What each symbol does to the objects:
zc: ba>ph, li>gq, ga>tn, ri>lc, zu>sb
jd: ba>ds, li>mp, ga>ng, ri>sd, zu>gt
qr: ba>cq, li>rz, ga>hd, ri>rh, zu>qm
cj: ba>sc, li>br, ga>zm, ri>dz, zu>lm
rz: ba>zh, li>rq, ga>dn, ri>qr, zu>hd
nl: ba>ng, li>zb, ga>lq, ri>qc, zu>sz
zf: ba>mh, li>hg, ga>gl, ri>lz, zu>cz
bd: ba>jd, li>cg, ga>nl, ri>jm, zu>qc
dr: ba>tb, li>nr, ga>jh, ri>qf, zu>rc
rn: ba>jf, li>rg, ga>ph, ri>jc, zu>hn
mf: ba>dr, li>jj, ga>sl, ri>fd, zu>zs
nq: ba>cz, li>lh, ga>sm, ri>gm, zu>hg
rr: ba>fm, li>dh, ga>bc, ri>mc, zu>sr
hp: ba>dt, li>ql, ga>fd, ri>jj, zu>jq
sz: ba>gd, li>lq, ga>sd, ri>mp, zu>gj
bp: ba>mt, li>nc, ga>pj, ri>ch, zu>bn
jj: ba>nr, li>hp, ga>jq, ri>mf, zu>sl
zb: ba>gj, li>jm, ga>ls, ri>nl, zu>lq
hc: ba>sl, li>pr, ga>ql, ri>bl, zu>hp
rq: ba>nt, li>md, ga>rh, ri>rz, zu>dn
mz: ba>sb, li>lz, ga>tq, ri>gl, zu>gq
qc: ba>gt, li>nl, ga>sz, ri>ls, zu>mp
pp: ba>mz, li>jl, ga>gm, ri>lh, zu>sj
ll: ba>hp, li>dz, ga>hq, ri>zm, zu>pr
jz: ba>sj, li>th, ga>ds, ri>gd, zu>jl
dm: ba>rr, li>mg, ga>jf, ri>td, zu>bq
lq: ba>jz, li>ls, ga>jd, ri>sz, zu>sd
ml: ba>tz, li>tb, ga>nc, ri>nz, zu>bp
th: ba>gm, li>gt, ga>lt, ri>jz, zu>ds
td: ba>mc, li>dm, ga>bq, ri>pc, zu>fs
tq: ba>jc, li>cz, ga>lc, ri>gq, zu>mh
bn: ba>lj, li>pj, ga>sq, ri>tz, zu>bs
lj: ba>bd, li>gg, ga>fh, ri>gz, zu>mn
fd: ba>qf, li>mf, ga>zs, ri>jq, zu>tc
qb: ba>qg, li>ch, ga>tz, ri>pj, zu>rl
nr: ba>bz, li>dt, ga>zr, ri>dr, zu>jh
dn: ba>br, li>rh, ga>qs, ri>hd, zu>bg
ls: ba>th, li>qc, ga>mp, ri>lq, zu>jd
rl: ba>zl, li>tz, ga>mt, ri>sq, zu>gf
tl: ba>fs, li>jc, ga>mg, ri>ph, zu>dm
sc: ba>tc, li>bl, ga>jj, ri>ql, zu>mf
gl: ba>rg, li>mz, ga>gq, ri>cz, zu>zc
qf: ba>ml, li>dr, ga>rc, ri>zr, zu>fr
sb: ba>td, li>tn, ga>jc, ri>rg, zu>tl
dz: ba>ql, li>cj, ga>lm, ri>ll, zu>hq
pr: ba>jq, li>hq, ga>sc, ri>hc, zu>ql
hs: ba>sz, li>qt, ga>jm, ri>cg, zu>zb
bl: ba>zs, li>hc, ga>hp, ri>sc, zu>jj
qg: ba>hs, li>gf, ga>gz, ri>gg, zu>zl
dh: ba>dq, li>zn, ga>gh, ri>rr, zu>bc
hq: ba>fd, li>lm, ga>bl, ri>pr, zu>sc
fr: ba>bp, li>rc, ga>bz, ri>mq, zu>tb
nm: ba>ls, li>mn, ga>cg, ri>qt, zu>bd
jq: ba>zr, li>fd, ga>tc, ri>sl, zu>dd
gm: ba>tq, li>nq, ga>hg, ri>sj, zu>zf
bq: ba>sr, li>jf, ga>zn, ri>fs, zu>dh
zr: ba>nz, li>qf, ga>fr, ri>jh, zu>mq
bg: ba>zm, li>qs, ga>cq, ri>nt, zu>rp
pj: ba>gg, li>qb, ga>rl, ri>bn, zu>sq
bc: ba>hm, li>gh, ga>ld, ri>sr, zu>pb
rm: ba>qb, li>mq, ga>ml, ri>bz, zu>nz
gd: ba>sm, li>jz, ga>jl, ri>lt, zu>pp
lt: ba>hg, li>gd, ga>pp, ri>ds, zu>lh
tz: ba>gz, li>bn, ga>bs, ri>rl, zu>mt
rp: ba>hc, li>cq, ga>dz, ri>br, zu>ll
lp: ba>sq, li>nz, ga>ch, ri>nc, zu>qb
tb: ba>bn, li>bz, ga>lp, ri>ml, zu>nc
bz: ba>pj, li>rm, ga>nz, ri>tb, zu>lp
mp: ba>lt, li>sz, ga>gj, ri>jd, zu>ng
qs: ba>ll, li>qm, ga>zh, ri>bg, zu>cq
gq: ba>tl, li>tq, ga>mh, ri>zc, zu>tn
qm: ba>dz, li>hd, ga>nt, ri>qs, zu>zh
fh: ba>nl, li>zl, ga>qt, ri>mn, zu>hs
zm: ba>jj, li>ll, ga>pr, ri>lm, zu>hc
zh: ba>hq, li>nt, ga>br, ri>cq, zu>cj
zl: ba>zb, li>gz, ga>nm, ri>fh, zu>qt
jc: ba>bq, li>rn, ga>hn, ri>tl, zu>mg
mn: ba>qc, li>fh, ga>hs, ri>nm, zu>cg
gt: ba>nq, li>ng, ga>gd, ri>th, zu>lt
mc: ba>fb, li>rr, ga>sr, ri>gh, zu>ff
pb: ba>qr, li>ld, ga>fb, ri>dq, zu>dg
br: ba>bl, li>rp, ga>ll, ri>cj, zu>zm
tn: ba>dm, li>mh, ga>rn, ri>sb, zu>jc
sq: ba>fh, li>rl, ga>gf, ri>bs, zu>qg
cq: ba>pr, li>zh, ga>cj, ri>rp, zu>dz
md: ba>bg, li>hm, ga>qr, ri>rq, zu>rh
bs: ba>mn, li>sq, ga>qg, ri>mt, zu>gg
gg: ba>cg, li>qg, ga>zl, ri>lj, zu>fh
ng: ba>lh, li>gj, ga>jz, ri>gt, zu>gd
dd: ba>mq, li>tc, ga>dr, ri>dt, zu>qf
lm: ba>mf, li>zm, ga>hc, ri>hq, zu>bl
hm: ba>qs, li>dg, ga>rz, ri>md, zu>qr
fs: ba>ff, li>bq, ga>dh, ri>tm, zu>rr
gh: ba>dg, li>mc, ga>ff, ri>bc, zu>ld
fb: ba>hd, li>fm, ga>md, ri>dg, zu>rq
sj: ba>gq, li>gm, ga>zf, ri>sm, zu>lz
rg: ba>pc, li>sb, ga>tl, ri>rn, zu>ph
mh: ba>mg, li>lc, ga>rg, ri>tn, zu>rn
lc: ba>hn, li>zc, ga>sb, ri>mh, zu>rg
gz: ba>jm, li>lj, ga>mn, ri>zl, zu>nm
gf: ba>qt, li>mt, ga>lj, ri>qg, zu>gz
nc: ba>bs, li>lp, ga>qb, ri>bp, zu>pj
dg: ba>qm, li>fb, ga>rq, ri>hm, zu>rz
tc: ba>fr, li>zs, ga>nr, ri>dd, zu>dr
zs: ba>rc, li>sl, ga>dt, ri>tc, zu>nr
cz: ba>rn, li>gl, ga>zc, ri>tq, zu>lc
sl: ba>jh, li>jq, ga>dd, ri>zs, zu>dt
fm: ba>dn, li>dq, ga>hm, ri>fb, zu>md
nz: ba>rl, li>ml, ga>bp, ri>lp, zu>ch
mg: ba>dh, li>hn, ga>pc, ri>dm, zu>jf
hn: ba>zn, li>ph, ga>td, ri>mg, zu>pc
hd: ba>cj, li>dn, ga>bg, ri>qm, zu>nt
ph: ba>tm, li>tl, ga>dm, ri>hn, zu>td
rc: ba>nc, li>jh, ga>rm, ri>fr, zu>bz
ff: ba>rq, li>sr, ga>dq, ri>ld, zu>fm
rh: ba>rp, li>qr, ga>qm, ri>dn, zu>qs
mq: ba>ch, li>fr, ga>tb, ri>rm, zu>ml
jm: ba>sd, li>bd, ga>qc, ri>zb, zu>ls
gj: ba>pp, li>sd, ga>th, ri>ng, zu>jz
ch: ba>gf, li>bp, ga>bn, ri>qb, zu>tz
jh: ba>lp, li>zr, ga>mq, ri>rc, zu>rm
lz: ba>tn, li>zf, ga>cz, ri>mz, zu>tq
jl: ba>lz, li>ds, ga>nq, ri>pp, zu>gm
cg: ba>mp, li>hs, ga>zb, ri>bd, zu>nl
lh: ba>gl, li>pp, ga>sj, ri>nq, zu>sm
pc: ba>gh, li>td, ga>fs, ri>jf, zu>tm
ds: ba>zf, li>lt, ga>lh, ri>jl, zu>nq
sr: ba>md, li>bc, ga>pb, ri>ff, zu>dq
mt: ba>nm, li>bs, ga>gg, ri>gf, zu>lj
sm: ba>zc, li>sj, ga>lz, ri>hg, zu>mz
dq: ba>rh, li>pb, ga>dg, ri>fm, zu>hm
nt: ba>lm, li>bg, ga>rp, ri>zh, zu>br
ld: ba>rz, li>ff, ga>fm, ri>pb, zu>fb
sd: ba>jl, li>jd, ga>gt, ri>gj, zu>th
hg: ba>lc, li>sm, ga>mz, ri>zf, zu>gl
zn: ba>pb, li>tm, ga>mc, ri>dh, zu>gh
dt: ba>rm, li>dd, ga>qf, ri>nr, zu>zr
qt: ba>lq, li>nm, ga>bd, ri>hs, zu>jm
jf: ba>bc, li>pc, ga>tm, ri>bq, zu>zn
tm: ba>ld, li>fs, ga>rr, ri>zn, zu>mc
ql: ba>dd, li>sc, ga>mf, ri>hp, zu>fd

In the rows, zero is written as 25.

The rows follow the links: the fewer symbols apart two objects are, the more alike their rows tend to be.

Row, then object:
25 30 13 28 34 23 16 24 28 23 17 28 26 24 32 21 12 13 25 29 31 17 13 25 26 30 23 33 24 17 29 36 21 31 26 32 17 39 38 22 1 33 35 28: hc
13 12 26 9 23 29 35 26 9 23 16 34 23 23 19 24 14 16 21 33 31 35 33 22 32 17 14 31 30 21 26 26 22 16 34 36 29 28 28 15 23 28 31 12: qg
21 19 33 26 20 24 31 25 14 34 30 33 23 27 17 24 32 31 35 17 14 28 35 20 27 16 29 19 23 25 29 12 30 16 32 27 25 11 14 22 46 19 13 11: sz
23 27 13 25 33 25 18 23 27 21 15 27 26 23 32 21 12 13 21 29 34 21 15 25 27 29 21 34 25 19 28 37 22 31 25 33 19 41 39 22 2 34 38 28: sc
30 26 38 17 14 28 35 30 32 21 35 15 26 26 21 34 36 36 16 32 28 34 34 31 21 26 23 19 33 36 15 21 26 22 20 13 37 18 15 32 40 19 22 35: tq
26 26 35 26 19 21 32 31 17 37 33 36 23 28 15 24 29 30 38 25 14 23 33 20 28 18 25 24 24 21 32 14 26 13 39 28 24 12 12 24 39 17 11 14: gj
29 31 37 20 15 20 35 36 22 36 34 36 23 27 12 26 25 27 34 37 20 22 33 23 29 19 17 28 29 19 31 19 22 11 43 28 26 17 11 25 28 17 13 21: gd
16 15 14 20 34 31 20 18 20 15 10 22 25 22 33 24 15 14 15 23 37 30 20 26 27 27 22 30 26 25 21 34 23 33 16 31 25 39 41 20 12 36 41 24: jq
27 32 13 32 34 21 15 24 30 26 19 29 27 25 32 20 14 15 28 26 28 15 12 24 27 30 24 33 21 16 31 35 22 32 27 32 15 38 37 23 1 32 32 28: hq
33 34 26 23 22 27 24 28 42 16 29 13 29 24 30 31 25 26 13 37 36 24 20 34 20 35 22 26 31 31 17 34 22 33 16 15 30 33 29 33 13 27 32 46: pb
31 34 14 43 35 20 8 20 34 28 25 23 27 26 35 20 26 25 32 12 19 12 12 25 22 32 37 25 16 22 31 29 27 37 19 25 14 30 33 28 15 28 25 29: cq
33 31 23 26 25 28 22 24 41 14 27 10 28 23 33 31 29 28 12 30 35 25 20 33 19 35 27 23 30 34 14 33 24 35 11 14 31 32 30 33 18 28 34 44: fb
38 41 28 25 21 22 25 34 44 22 33 19 28 25 26 30 24 26 20 43 33 18 19 32 21 35 20 29 31 25 23 34 20 27 26 17 27 32 24 33 8 24 27 46: gh
23 22 34 26 20 22 31 28 16 36 31 35 23 28 17 24 31 31 36 20 13 26 34 20 28 17 27 21 22 22 32 13 28 14 35 28 24 11 13 23 43 18 11 12: jd
16 19 18 27 32 22 22 22 10 33 16 39 22 26 23 17 17 16 37 17 18 22 24 17 32 18 25 30 19 14 36 23 26 21 35 39 16 26 29 16 21 29 24 6: bp
40 44 32 37 20 17 21 33 42 33 39 24 28 28 24 26 32 34 32 30 18 13 22 28 21 31 29 23 23 25 29 23 25 25 28 16 22 20 15 34 23 17 14 39: td
15 13 13 20 34 32 20 15 18 14 10 21 25 22 34 23 18 16 16 19 34 33 21 25 27 26 25 27 25 27 20 33 26 33 15 30 26 36 41 20 17 35 41 21: zs
13 9 14 26 36 31 18 12 14 18 11 22 24 23 34 22 23 20 21 8 28 33 23 22 26 24 32 23 21 28 22 27 29 34 13 31 24 30 38 19 28 34 36 14: dr
31 29 19 36 30 27 14 18 37 17 26 11 28 24 37 28 33 30 18 15 28 24 17 30 18 34 36 19 22 34 18 29 29 40 7 16 25 29 32 33 25 28 30 38: qr
31 34 14 44 35 21 8 20 35 27 25 22 27 26 36 20 27 26 32 11 20 14 12 24 21 32 37 23 16 23 29 28 28 37 17 24 14 30 32 29 17 29 25 29: zh
37 38 33 36 20 21 23 29 38 30 40 20 27 28 24 29 38 39 30 23 16 19 26 28 20 29 33 18 23 31 24 19 28 27 22 13 25 15 14 34 36 16 13 35: tl
16 19 19 24 31 22 24 25 10 33 16 40 22 25 22 18 14 15 35 22 21 23 25 17 32 18 22 32 20 13 36 24 24 19 37 41 17 27 29 15 19 28 25 7: qb
32 28 36 26 16 26 30 27 34 23 37 15 26 27 23 33 40 39 21 26 23 29 32 30 20 28 30 17 28 36 18 19 29 25 18 11 33 15 14 34 43 18 18 35: mh
39 40 33 37 20 19 23 30 40 32 40 22 27 28 24 27 37 37 32 25 16 16 23 28 20 30 32 19 23 28 26 20 27 26 25 15 23 16 14 34 32 17 12 37: hn
14 15 25 11 25 28 34 27 9 26 16 36 22 24 19 23 13 14 25 33 30 31 31 21 32 16 14 33 29 17 28 27 21 15 37 38 27 28 28 15 20 29 30 11: mt
31 32 16 43 34 23 9 18 35 23 25 17 28 25 37 23 31 29 28 10 21 17 14 26 20 33 39 21 17 28 25 28 29 39 12 21 17 29 32 31 22 28 26 32: qs
28 34 13 34 35 21 13 24 31 27 19 29 26 25 32 20 14 17 29 25 26 13 11 24 26 30 26 32 20 16 32 34 23 32 27 32 14 37 35 24 2 32 31 28: lm
31 26 37 22 15 28 33 28 33 21 36 14 26 26 22 33 38 37 18 29 26 32 34 30 20 27 26 17 30 36 16 20 28 24 18 11 36 16 15 33 42 18 20 36: zc

Each walk starts at a row. The symbols on each line, taken left to right, move it on to the next object.
Each answer is a row, close to the row of the object it stands for.
start 26 27 35 25 18 20 33 32 19 37 33 37 23 28 14 24 28 30 37 27 14 22 33 21 29 18 23 25 25 20 33 15 25 13 40 28 24 13 11 23 36 17 11 16
li ba ga ba ba ri zu li -> 40 41 32 38 20 18 22 32 40 32 40 22 27 28 23 27 35 37 32 26 16 14 22 28 20 30 32 21 23 27 27 21 26 25 26 14 22 18 14 35 29 17 13 36
ba ri ri ga ga li li ba -> 31 29 21 32 28 28 17 20 38 15 25 9 28 24 36 28 32 30 16 19 30 26 18 31 18 35 33 20 25 34 16 31 27 39 7 14 27 29 32 33 23 28 32 40
start 29 26 39 12 12 29 39 32 30 21 34 19 26 25 17 34 31 32 16 41 32 33 35 30 23 25 17 23 36 32 17 23 23 18 26 16 38 20 15 30 34 20 23 35
zu li li ri zu ga -> 34 31 36 30 17 25 28 27 35 26 38 16 27 27 24 31 40 40 24 23 21 26 30 29 19 29 32 16 26 35 19 18 28 26 19 12 31 15 14 35 42 17 16 35
ba zu zu ri ba ri ri -> 31 29 22 28 26 29 20 21 39 15 26 9 28 23 35 30 31 29 13 25 34 26 18 32 18 35 30 22 28 35 15 32 26 38 8 13 29 31 32 33 21 28 34 43
start 40 45 28 28 20 20 24 35 44 27 35 22 28 26 24 28 25 27 24 41 28 15 18 31 21 33 22 29 29 23 26 32 21 26 29 18 24 29 21 33 9 22 22 44
ga ga ga ri li ga -> 31 30 23 27 26 29 21 23 40 14 26 9 29 24 34 30 29 28 13 27 34 26 19 32 19 35 28 23 28 34 15 33 25 36 10 14 30 31 31 33 19 28 34 44
zu li ba ga zu ba -> 20 23 13 22 33 28 19 21 25 18 13 25 26 23 32 22 13 13 19 28 35 25 16 25 27 29 21 33 26 21 25 38 21 32 23 32 22 40 40 21 4 35 40 27
start 28 30 36 22 16 20 35 35 21 36 34 37 24 27 12 25 25 28 35 35 18 22 33 22 29 19 19 27 27 19 32 18 23 10 43 28 25 15 11 23 30 17 12 20
ba ba ba ba ba zu ba ri -> 31 30 17 41 33 24 11 18 36 21 25 14 28 25 36 24 32 30 25 11 23 20 15 28 19 33 39 20 19 31 22 27 29 40 9 18 20 29 31 31 24 28 28 35
ba ri ba zu ga ba li ga -> 14 13 15 33 36 27 16 14 11 27 14 29 23 25 31 19 24 21 32 4 19 27 23 18 28 21 34 22 16 23 29 22 30 30 21 34 18 26 33 19 32 31 28 8
start 40 46 29 31 20 18 24 35 44 29 37 24 28 27 24 27 26 29 28 39 25 12 19 30 21 33 23 28 28 23 28 29 21 25 31 18 22 26 19 34 12 21 19 43
li zu zu ba ba ba -> 29 34 13 36 35 20 12 24 31 27 20 29 27 25 32 20 16 17 31 23 25 13 11 23 26 31 28 31 19 17 32 34 23 33 27 31 13 36 35 24 3 31 30 27
zu ga li li li ga ga -> 18 19 13 20 34 30 21 20 22 16 12 23 26 22 32 23 14 13 17 26 37 27 18 25 27 27 21 32 27 23 23 37 22 32 20 31 24 40 41 21 8 36 41 25
start 30 35 14 41 36 20 10 22 32 29 22 27 26 26 34 19 21 21 32 18 21 12 11 23 24 31 33 28 17 19 33 31 26 35 24 28 12 33 34 26 9 29 26 28
li li ba zu ga ba -> 13 10 14 27 36 31 17 12 13 20 12 23 24 24 33 21 24 20 23 6 26 32 23 21 26 23 32 23 19 28 23 26 30 33 14 30 23 30 38 19 30 33 35 13
li ba li zu ri zu li ri -> 16 19 20 22 30 23 25 25 11 32 16 41 22 25 21 18 13 15 34 25 22 23 25 18 33 17 20 32 22 13 35 25 23 17 38 41 18 28 28 14 19 28 25 8
start 16 15 14 20 34 32 20 17 19 15 11 21 26 21 33 23 16 15 15 21 36 32 20 26 27 27 24 29 25 26 21 34 25 33 15 30 26 38 41 20 16 35 41 23
ri ga ri li zu ba ri -> 16 17 17 31 34 23 20 20 11 33 16 38 23 26 26 16 19 18 37 12 17 22 23 16 31 19 29 28 17 16 36 22 27 23 32 39 15 25 30 16 24 29 24 6
ba ri ba li ba ri ba -> 27 28 35 24 18 20 33 34 20 37 33 37 23 28 13 24 27 29 37 30 16 22 33 21 29 18 22 26 25 20 33 16 25 11 41 28 24 14 11 23 34 17 11 16
start 40 44 31 36 20 17 22 33 43 32 39 25 28 28 23 27 31 32 32 32 19 12 20 28 21 31 28 24 25 24 29 24 24 25 30 17 21 21 15 34 21 18 15 39
zu ga li li li ga ga -> 37 40 27 24 21 23 26 32 44 20 32 18 29 25 27 30 24 25 18 42 34 19 19 33 21 34 20 28 32 27 21 34 20 28 24 17 27 33 25 33 9 25 29 46
ba ba li li ba li -> 31 34 13 43 35 20 9 21 33 28 23 26 27 26 34 19 23 22 33 16 20 11 11 24 23 32 34 27 16 20 32 30 26 36 22 28 12 32 33 27 11 29 26 29
